Below is a small trained network, with its code and all its weights. Each question gives an input and a target symbol and asks what happens when units are switched off, that is, made to give their printed mean instead of their output.

import numpy as np


def w(rows, s, z=0):
    codes = np.array(rows[::2]) - 128.0
    scale = np.full(codes.shape[1], s)
    scale[-1] = z or s
    return codes * scale


def norm(h):
    return h / np.sqrt((h * h).mean(-1, keepdims=True) + 1e-5)


def f(y):
    return y / 2 * (1 + np.tanh(0.7978845608 * (y + 0.044715 * y**3)))


def softmax(a):
    e = np.exp(a - a.max(-1, keepdims=True))
    return e / e.sum(-1, keepdims=True)


def log_softmax(a):
    a = a - a.max(-1, keepdims=True)
    return a - np.log(np.exp(a).sum(-1, keepdims=True))


def net(x, mask):
    ids = ['ΘΨΩαβγδεζημξπστφ'.index(c) for c in x.split()]
    T = len(ids)
    res = E[ids] + P[:T]
    u = 0
    for l in range(2):
        r = norm(res)
        for j in range(2):
            rows = slice(3 * j, 3 * j + 3)
            q, k, v = (r @ M[l][rows].T for M in (Q, K, V))
            z = softmax(np.where(np.tri(T) > 0, q @ k.T / 3**0.5, -1e9)) @ v
            o = O[l][rows]
            res = res + np.where(mask[u + j], z, o[:, -1]) @ o[:, :-1]
        u += 2
        y = f(norm(res) @ A[l][:, :-1].T + A[l][:, -1])
        res = res + np.where(mask[u : u + 4], y, B[l][:, -1]) @ B[l][:, :-1]
        u += 4
    return log_softmax(norm(res)[-1] @ U[:, :-1].T + U[:, -1])


Q, K, V, O, A, B = {}, {}, {}, {}, {}, {}
E = w([
[156,144,42],'Θ',
[120,119,58],'Ψ',
[67,234,107],'Ω',
[201,133,146],'α',
[128,180,196],'β',
[103,162,84],'γ',
[137,142,109],'δ',
[117,150,185],'ε',
[139,40,250],'ζ',
[63,63,6],'η',
[102,82,106],'μ',
[170,184,152],'ξ',
[153,78,82],'π',
[140,181,95],'σ',
[146,120,152],'τ',
[142,161,96],'φ',
],0.015)
P = w([
[101,100,118],'0',
[134,75,87],'1',
[139,133,162],'2',
[205,84,109],'3',
[124,249,82],'4',
[91,126,160],'5',
[107,140,199],'6',
[140,132,68],'7',
[208,156,143],'8',
[101,105,228],'9',
[148,193,86],'10',
[157,128,211],'11',
],0.015)
Q[0] = w([
[125,171,52],'L0H1',
[190,69,252],'L0H1',
[90,152,87],'L0H1',
[31,106,201],'L0H2',
[90,81,164],'L0H2',
[220,125,66],'L0H2',
],0.02)
K[0] = w([
[148,214,170],'L0H1',
[157,3,59],'L0H1',
[104,172,168],'L0H1',
[226,107,43],'L0H2',
[202,147,90],'L0H2',
[57,179,215],'L0H2',
],0.02)
V[0] = w([
[238,166,135],'L0H1',
[104,240,205],'L0H1',
[97,212,145],'L0H1',
[4,152,223],'L0H2',
[240,110,203],'L0H2',
[116,30,118],'L0H2',
],0.012)
O[0] = w([
[205,228,112,254],'L0H1',
[85,206,91,4],'L0H1',
[110,122,71,206],'L0H1',
[6,146,208,69],'L0H2',
[207,193,192,163],'L0H2',
[112,29,130,220],'L0H2',
],0.014,0.00079)
A[0] = w([
[166,157,178,135],'L0N1',
[73,119,78,101],'L0N2',
[72,115,120,99],'L0N3',
[178,47,254,254],'L0N4',
],0.021,0.003)
B[0] = w([
[140,103,48,155],'L0N1',
[171,163,131,159],'L0N2',
[153,167,126,148],'L0N3',
[221,254,186,248],'L0N4',
],0.023,0.015)
Q[1] = w([
[4,189,147],'L1H1',
[215,44,104],'L1H1',
[52,48,118],'L1H1',
[172,117,188],'L1H2',
[115,213,168],'L1H2',
[113,169,151],'L1H2',
],0.015)
K[1] = w([
[103,8,189],'L1H1',
[162,223,69],'L1H1',
[178,87,94],'L1H1',
[150,154,49],'L1H2',
[114,60,142],'L1H2',
[114,104,120],'L1H2',
],0.017)
V[1] = w([
[91,105,182],'L1H1',
[195,48,130],'L1H1',
[172,177,47],'L1H1',
[153,144,253],'L1H2',
[208,202,110],'L1H2',
[55,174,111],'L1H2',
],0.032)
O[1] = w([
[74,117,137,67],'L1H1',
[131,3,116,65],'L1H1',
[214,174,118,232],'L1H1',
[79,71,233,116],'L1H2',
[230,112,150,253],'L1H2',
[115,226,130,80],'L1H2',
],0.029,0.016)
A[1] = w([
[240,251,254,181],'L1N1',
[36,189,52,173],'L1N2',
[85,69,165,129],'L1N3',
[163,54,101,252],'L1N4',
],0.019,0.0036)
B[1] = w([
[160,253,97,251],'L1N1',
[111,52,124,143],'L1N2',
[163,125,161,137],'L1N3',
[132,73,130,155],'L1N4',
],0.037,0.028)
U = w([
[154,73,147,73],'Θ',
[134,60,159,148],'Ψ',
[100,123,145,71],'Ω',
[186,115,160,4],'α',
[56,173,190,117],'β',
[43,107,43,223],'γ',
[132,74,189,114],'δ',
[13,144,214,202],'ε',
[136,154,224,82],'ζ',
[103,76,139,208],'η',
[93,83,254,243],'μ',
[161,140,108,95],'ξ',
[162,75,208,114],'π',
[143,135,92,180],'σ',
[176,143,226,67],'τ',
[167,59,5,88],'φ',
],0.0098,0.003)

Each question gives the input, a string of symbols that net reads in full, and the target symbol t.
The units are the heads (3 rows each of Q, K, V and O) and the neurons (one row each of A and B). Each row of codes is followed by its name. A weight is (code - 128) times the scale printed after its matrix; where a second scale follows, it is the last column's (O, A, B and U).
mask holds one flag per unit, layer by layer, with each layer's heads first. A switched-off unit (its flag False) gives its mean, the last column of its rows in O or B, instead of its output. The means were averaged over made-up inputs and are rounded, as every weight is.
A unit's drop is (log p(t) with every unit on - log p(t) with that unit switched off) / (log p(t) with every unit on - log p(t) with every unit switched off).
The circuit of an input: a set's keep is (log p(t) with only the set's units on - log p(t) with every unit switched off) / (log p(t) with every unit on - log p(t) with every unit switched off). Starting from all 12 units, units are removed one at a time, each time the one whose removal leaves the highest keep (on an exact tie, the one counted first), for as long as the keep stays at least 0.8.
circuit, biggest first: the units of the circuit, biggest drop first
most important unit: the unit with the biggest drop
k most important neurons: the k neurons with the biggest drops, biggest first
k most important neurons of layer l: the k neurons of layer l with the biggest drops, biggest first
heads that matter: for each layer, one digit per head in row order, 1 if its drop is at least 0.15 and else 0, layers parted by /
drop of u: that unit's drop, to one decimal
input ε φ ε ε Ω, target ε: circuit, biggest first -> L0H2, L0N4, L1H1, L1H2
input φ μ ε δ ε, target φ: 2 most important neurons of layer 0 -> L0N4, L0N1
input γ μ Ψ φ φ, target γ: heads that matter -> 11 / 01
input ε ξ Ω γ ζ σ τ γ, target ε: heads that matter -> 11 / 10
input γ σ μ φ ε γ ξ φ φ τ ε, target γ: most important unit -> L0N4
input φ ε σ α σ π Θ ε π σ γ, target φ: heads that matter -> 11 / 11
input ε μ Ω η π τ γ ε, target ε: circuit, biggest first -> L0H2, L0N4, L1H1, L1N1
input ε ζ φ τ σ, target ε: circuit, biggest first -> L0H2, L0N4, L1H1, L1H2
input γ σ ε δ γ γ ε ε Ψ ε γ, target γ: 3 most important neurons -> L0N4, L1N1, L1N2
input γ Ω Ψ φ π α γ σ φ ε π, target γ: heads that matter -> 11 / 10
input φ δ α π γ φ ε η τ φ σ, target φ: heads that matter -> 11 / 11
input φ δ ξ η φ γ ζ γ ε α γ, target φ: heads that matter -> 01 / 11
input φ φ γ γ ε δ τ Ω, target φ: heads that matter -> 11 / 11
input φ τ Θ Θ γ ξ ε ε τ φ σ, target φ: heads that matter -> 01 / 11
input φ Ψ β γ δ Ω ε α σ Ω ε, target φ: 3 most important neurons -> L0N4, L1N1, L0N2
input ε Ψ ε γ ε δ γ γ, target ε: 2 most important neurons of layer 0 -> L0N4, L0N1
input φ τ γ ζ α ζ ε π σ φ π, target φ: most important neuron of layer 0 -> L0N4
input γ γ γ μ ζ γ ε Ω, target γ: 3 most important neurons -> L0N4, L1N1, L1N2
input γ φ γ μ Ψ τ β Ω Ω ζ δ, target γ: 3 most important neurons -> L0N4, L1N1, L1N2
input φ φ φ σ μ, target φ: 3 most important neurons -> L0N4, L1N1, L0N1
input φ σ γ σ ε β Ψ τ, target φ: 3 most important neurons -> L0N4, L1N1, L0N2
input ε τ Ω γ μ Ω μ η ε τ μ, target ε: most important unit -> L0H2
input γ σ φ Ψ φ τ σ Ψ Ω ε τ, target γ: drop of L0H1 -> 0.6
input ε τ φ φ Ω β τ ε, target ε: drop of L1H2 -> 0.1
input ε ζ τ σ Ψ φ τ φ, target ε: drop of L1N1 -> 0.1
input φ β Ψ φ Ω ε ε φ Θ ξ η, target φ: drop of L0H2 -> 1.2
input φ π η Ψ τ τ α β γ τ ξ, target φ: most important unit -> L0H2
